In the rows, 128 means zero.
Each row has a class, written after it.
[113 102 110 134 102 139 120 126  99 172 138 169 207  84 128 114  62 121
 132 129 144 110 140 175 124 106 106 140  90 136 142 105 105 166  97  82
 120]  gefo
[102 158 109 146 158 129 110 165 110 140 136 156 124  22 144  41 147 139
  80 129 153 151 111 116 141 134 102 152 119  90 127 107 114 116 118 111
  93]  Fud
[125 162 119 154 142 138 111 141 112 146 130 138 130  33 130  58 166 132
  85 146 149 138 111 115 121 131  88 142 109  87 134 107 119 139 104  99
  97]  Lisez
[137 133  86 145 177 131 128 116  98 158 135 185 173  95 148 102  91 103
 160 178 178 137 119 132 174 153  96  94 166 134 159  63 107 158 156 108
 128]  Fud
[141 125  90 149 186 144 133 106  99 157 132 178 183 103 149  99  91 111
 158 174 171 142 116 135 182 152  94  81 169 129 159  54 107 148 155 112
 128]  bagu
[ 85  94 115 133 105 158 116 123 102 181 145 172 216  84 125  89  64 119
 128 142 141 121 132 203 130  99 111 147  91 139 157 106  94 165 103  77
 119]  dato
[134 155 121 145 143 134 109 139  90 151 136 146 150  49 148  54 153 114
  90 144 154 125 116 131 119 135  77 135 106  91 146 104 118 151 107  94
  87]  reti
[112  93 117 133  95 140 123 119 108 165 141 168 212  99 118 116  66 117
 135 136 140 111 143 193 124  97 112 144  85 139 148 107 104 165 101  90
 123]  gefo
[140 163 130 148 138 133 112 147  98 148 138 146 151  27 142  53 154 118
  93 137 151 133 117 113 125 139  97 143 111  90 130 109 120 139 110 109
 106]  lon
[ 89 111 121 119 120 153 126 122 114 168 142 176 204  78 131 111  73 140
 123 132 133 125 142 180 124 105 111 151  79 130 149 112 102 157  93  79
 110]  labi
[115 154 124 134 169 144 122 163 118 139 141 137 118  32 149  40 155 139
  83 129 150 145 102  99 142 131 112 151 120  90 129 112 113 109 122 115
 103]  lon
[128 130  77 143 183 145 135 106 114 159 130 169 163  97 124  97  95 110
 160 171 172 131 118 122 180 146  91  76 169 136 164  55 108 147 164 113
 126]  Falep
[138 132 101 136 193 140 136 116 101 152 135 173 178  95 141 102  96 106
 160 180 174 136 121 123 181 147  93  92 164 139 166  68 106 150 162 114
 129]  labi
[138 145 128 152 148 121 108 150  99 146 138 136 137  38 133  53 150 127
  92 135 151 127 113 120 130 125  91 146 111  89 138 110 125 137 111 114
 102]  gefo
[ 94 157 107 138 160 130 109 173  98 140 136 153 126  36 144  33 146 128
  79 125 154 144 109 117 139 129  98 153 119  91 130 111 113 119 119 111
  88]  Fud
[122 154 143 148 148 126 117 142 108 143 143 141 135  38 134  52 159 132
  84 145 150 125 115 131 127 123  94 151 106  98 140 118 119 143 107 110
  96]  labi
[121 152 122 162 137 118 106 154  86 152 137 151 147  48 141  58 156 118
  92 135 160 127 107 124 121 131  83 147 112  97 140 111 118 155 110 102
  84]  Fud
[122 112 112 128  96 145 122 117 128 172 134 175 215  90 147 117  77 113
 131 147 144 117 144 187 126 123 106 139  82 144 142 105  98 171  98  64
 123]  reti
[139 121  78 140 195 139 139 102 110 151 132 156 171  95 132  95  90 116
 157 176 163 129 127 124 178 144 100  89 153 125 164  58 111 138 162 133
 130]  gefo
[114 110 106 144 102 151 118 115 111 165 142 188 218 100 138 118  80 102
 136 133 141 116 142 194 125 111 113 144 103 149 135 110 103 173 101  79
 120]  Fud
[130 128  77 144 183 158 139  98 105 150 130 161 178  98 129  87 103 107
 160 181 175 124 122 123 168 144  87  80 158 132 170  59 106 149 166 114
 124]  Lisez
[135 145 125 153 154 119 114 143 101 153 141 137 140  29 138  53 147 137
  89 140 158 134 108 113 135 133  92 146 103  89 137 101 117 139 110 118
  98]  gefo
[ 96  99 117 129  94 155 115 130 108 178 139 177 200 101 127 105  66 124
 142 122 145 121 131 196 126 100 114 143  90 153 156 105  94 167 100  83
 116]  mami
[ 87 151 117 139 157 132 112 168 106 143 139 148 115  42 150  32 151 136
  80 123 152 144 104 130 140 125 101 157 119  92 131 112 112 122 117 115
  89]  Fud
[127 138  81 144 178 155 132  98 111 153 127 170 176  88 136  94 101 109
 160 183 177 140 116 126 176 149  89  80 171 130 162  57 104 151 160 110
 130]  Lisez
[103 152 117 149 170 137 109 160 110 145 136 143 126  18 139  39 144 134
  81 134 151 151 111 111 146 137 101 147 126  88 130 111 120 109 125 109
 102]  dato
[145 135  86 144 180 144 130 111 105 161 130 173 162  93 147 100  93 113
 165 169 178 136 121 127 176 155  91  82 166 136 165  63 104 154 155 118
 126]  mami
[120 159 125 143 138 137 112 154  97 153 130 141 127  37 134  58 148 128
  92 131 149 138 115 124 126 129  87 143 110 102 139 108 119 137 107 115
  94]  mami
[126 157 126 158 137 121 108 151  97 157 137 137 124  34 131  59 154 126
  92 138 156 124 106 116 128 130  84 136 111  99 137 101 116 145 113 105
  89]  Falep
[136 124  81 132 194 143 138 104 114 152 133 166 171  99 150  92 105 115
 158 179 170 133 126 125 175 155  95  86 146 125 172  56 108 137 163 112
 124]  reti
[112 101 105 134 115 146 128 116 102 165 133 172 202  96 116 114  66 116
 127 133 128 120 151 187 122 103 112 143  90 131 139 102 112 159  94  89
 116]  gefo
[130 145 123 152 151 121 109 155  97 148 141 129 140  39 136  57 146 125
  88 138 150 126 113 114 125 124  93 154  96  91 136 109 120 138 110 113
  96]  gefo
[ 96 148 109 134 163 145 118 166 117 139 135 141 112  34 138  34 145 143
  85 121 153 146 111 116 145 125 102 151 111 103 140 118 118 104 123 127
  91]  mami
[124 152 128 145 148 128 114 145 101 153 137 139 138  32 154  46 159 128
  84 147 155 132 109 125 129 136  89 150  94  96 141 101 122 137 111 100
  84]  reti
[ 89 154 114 133 163 153 123 150 123 138 132 137 107  25 135  30 154 154
  72 137 152 150 101 112 138 123 101 148 119  87 133 111 116 110 113 108
  91]  Lisez
[121 107 119 141 110 148 121 117 118 166 147 180 222  87 122 119  83 119
 130 138 143 115 146 181 123 109 107 140  83 146 146 106  98 171 104  79
 130]  labi
[119 103 106 151 108 164 119 109 119 178 137 172 223  98 130 120  76 100
 132 146 133 121 149 195 121 112 107 137 104 143 137 103 101 176  98  71
 134]  dato
[ 82 109 108 129 101 164 125 115 120 168 134 173 207  76 125 100  82 135
 126 136 146 128 130 182 128 102 106 141  91 136 149 105  96 158  99  74
 114]  Lisez
[ 92 154 118 134 162 150 119 152 126 139 136 134 113  25 137  30 160 147
  76 140 151 149 100 113 141 124 102 150 113  91 135 106 112 109 119 112
  99]  Lisez
[119 111 110 148  89 144 113 118 124 175 138 182 208  86 123 125  73 108
 139 135 143 120 142 192 129 111 105 132  96 151 136 101  97 175 103  73
 130]  Falep
[142 128  91 151 185 138 132 111 100 155 131 182 179  97 145  98  96 109
 158 178 171 141 121 137 184 151  92  80 171 124 162  52 102 144 154 109
 131]  bagu
[138 132  78 148 183 141 129 110 106 153 131 172 173  93 122  96  98 101
 168 167 172 130 124 120 181 151  89  74 168 136 166  56 107 143 173 119
 127]  Falep
[152 127  82 147 187 152 136  98 105 154 139 164 190  94 139  88 109 108
 161 170 171 127 121 117 175 149 103  84 153 131 162  60 114 144 166 124
 138]  lon
[124 125  80 129 190 143 140 108 111 150 129 160 170 102 148  88 101 113
 149 181 168 129 121 126 175 150  94  88 147 130 172  60 111 134 164 115
 114]  reti
[118 106 106 134 101 152 124 106 114 168 135 184 225  95 140 119  81 111
 134 142 140 121 148 192 125 118 105 134  91 144 147 100 102 164  98  72
 117]  reti
[ 99  95 121 127  96 148 124 128 108 165 142 177 216  94 131 111  58 132
 129 136 147 111 129 185 123 107 105 138  89 136 159 111 102 160 101  76
 105]  bagu
[117 153 122 146 164 141 112 163 105 140 136 147 127  37 145  40 147 132
  86 130 147 146 110 125 142 129  96 142 121  84 132 101 111 116 117 108
  95]  bagu
[130 155 139 156 145 131 117 141  99 141 139 148 153  44 123  64 162 114
  90 145 153 131 119 132 127 126  82 144 110 103 140 108 120 149 116 113
  97]  labi
[123 113 105 141  87 168 116 108 121 166 135 173 218  99 121 122  91 108
 134 132 135 117 142 185 116 105 106 133  97 148 135 109  94 174  96  73
 135]  Lisez
[140 134  90 136 190 147 137 108 102 156 136 173 178  89 142 109  97 113
 160 175 174 133 125 117 174 151  90  88 160 135 163  67 107 151 157 116
 129]  labi
[111 107 106 141  91 144 114 133 107 170 139 183 211 105 137 116  77 106
 138 127 147 115 140 185 120 112 111 142 102 148 136 108  97 176 103  75
 123]  Fud
[ 93 101 117 119  94 145 123 129 113 175 135 172 203  90 142 105  72 118
 131 140 146 113 134 185 121 113 104 147  80 144 158 107 106 164  99  66
 105]  reti
[112 102 126 132  97 148 126 119 105 170 146 180 230  77 136  98  71 121
 135 138 150 113 130 181 130 108 115 147  89 144 154 115  99 164 103  78
 117]  lon
[126 113 119 135 101 155 119 122 115 162 140 181 219  95 123 129  80 108
 135 134 134 115 156 183 115 106 109 138  96 147 137 111  99 171  98  74
 135]  labi
[104  96 115 127 116 141 122 122 109 170 142 168 209  83 124 101  62 136
 125 130 138 124 133 177 129 104 116 149  81 131 149 101 102 158 101  89
 116]  gefo
[ 95 163 117 135 160 146 115 151 109 138 132 143 120  19 138  29 156 141
  83 135 154 147 105 112 142 126  98 145 124  87 134 111 113 116 114 103
  95]  Lisez
[131 158 137 149 144 129 112 144 103 144 141 143 147  35 129  58 157 127
  90 145 154 130 115 126 126 127  88 146 103  97 141 114 117 147 113 111
  96]  labi
[112 111 116 125  95 152 123 115 132 164 134 172 213  87 146 120  85 115
 130 136 135 117 147 189 125 117 109 143  85 145 141 112 103 158  99  72
 121]  reti
[125 128  87 144 195 144 133 111 104 164 129 171 164  88 145  97  91 109
 159 184 166 153 125 138 188 154 101  90 173 124 158  56 103 140 159 115
 137]  dato
[111  97 120 127 105 138 122 130 115 167 140 168 198  86 126 115  60 123
 131 137 138 115 140 184 125 104 114 151  85 135 146 108 108 158 100  85
 122]  gefo
[ 96 155 122 133 150 149 114 154 117 139 137 141 119  22 135  29 156 141
  85 137 156 143 101 116 141 123  99 147 121  95 140 112 112 115 118 108
 100]  Lisez
[152 126  81 149 186 150 138  98 112 153 137 169 186  94 139  86 103 107
 161 177 175 127 123 120 174 153 103  83 158 128 161  58 113 146 166 120
 135]  lon
[150 133  90 145 186 141 137 105  98 157 137 174 190  90 151  98  99 103
 161 175 176 130 124 111 175 158 100  84 163 130 157  61 108 151 156 110
 142]  lon
[116 112 110 138  94 162 121 108 113 166 135 172 220  92 123 113  83 115
 134 137 143 118 141 177 117 109 107 134  93 144 141 106  94 173  99  73
 125]  Lisez
[105 109 106 138 100 149 123 121 112 169 135 179 215 105 135 118  76 111
 126 129 137 120 140 189 120 112 108 146  94 147 134 110 103 175  99  80
 113]  Fud
[100 106 128 122 115 152 126 122 118 165 144 175 207  88 128 109  75 133
 128 136 140 126 136 184 131 104 119 151  85 143 146 109  99 159 103  85
 116]  labi
[131 158 135 154 143 128 110 146  90 146 136 148 146  38 127  57 160 124
  91 134 154 128 117 124 126 124  82 139 114  98 138 116 121 149 108 104
  98]  labi
[121 154 123 161 149 133 114 137 103 149 133 146 136  38 121  57 154 120
  93 137 147 138 114 132 132 126  83 139 113  98 138 104 122 144 114 105
  88]  Falep
[138 130  79 151 179 139 125 114 113 156 133 171 171  94 126  96  98 101
 165 173 174 127 120 126 181 146  89  77 165 136 166  55 107 147 168 112
 129]  Falep
[124 108 117 133  91 146 115 116 122 169 140 179 215  92 147 119  80 112
 132 140 144 115 140 192 123 119 112 139  88 145 141 100 101 167  99  67
 119]  reti
[135 133  84 122 183 140 133 110 104 158 131 171 178  89 160  96  93 108
 161 176 171 131 125 123 180 158  95  86 155 134 167  63 104 140 157 106
 127]  reti
[138 109 118 141  93 160 121 110 119 165 146 173 232  96 133 128  85 103
 136 131 138 111 144 172 112 114 115 138  93 147 134 112 104 173 102  81
 139]  lon
[ 89 154 116 141 150 124 108 175 107 140 137 149 115  32 146  37 147 139
  78 123 154 147 103 118 139 127 103 157 117  95 128 115 114 117 119 112
  93]  Fud
[139 122  85 149 191 141 137 105 114 150 130 169 186 106 140  99  99 116
 155 178 166 141 119 132 184 150  95  82 157 127 165  57 106 140 162 119
 131]  bagu
[109 150 129 157 145 115 115 152 100 143 140 149 127  49 138  49 153 128
  84 149 158 134 108 136 126 127  94 154 109  92 139 110 118 146 112 108
  85]  Fud
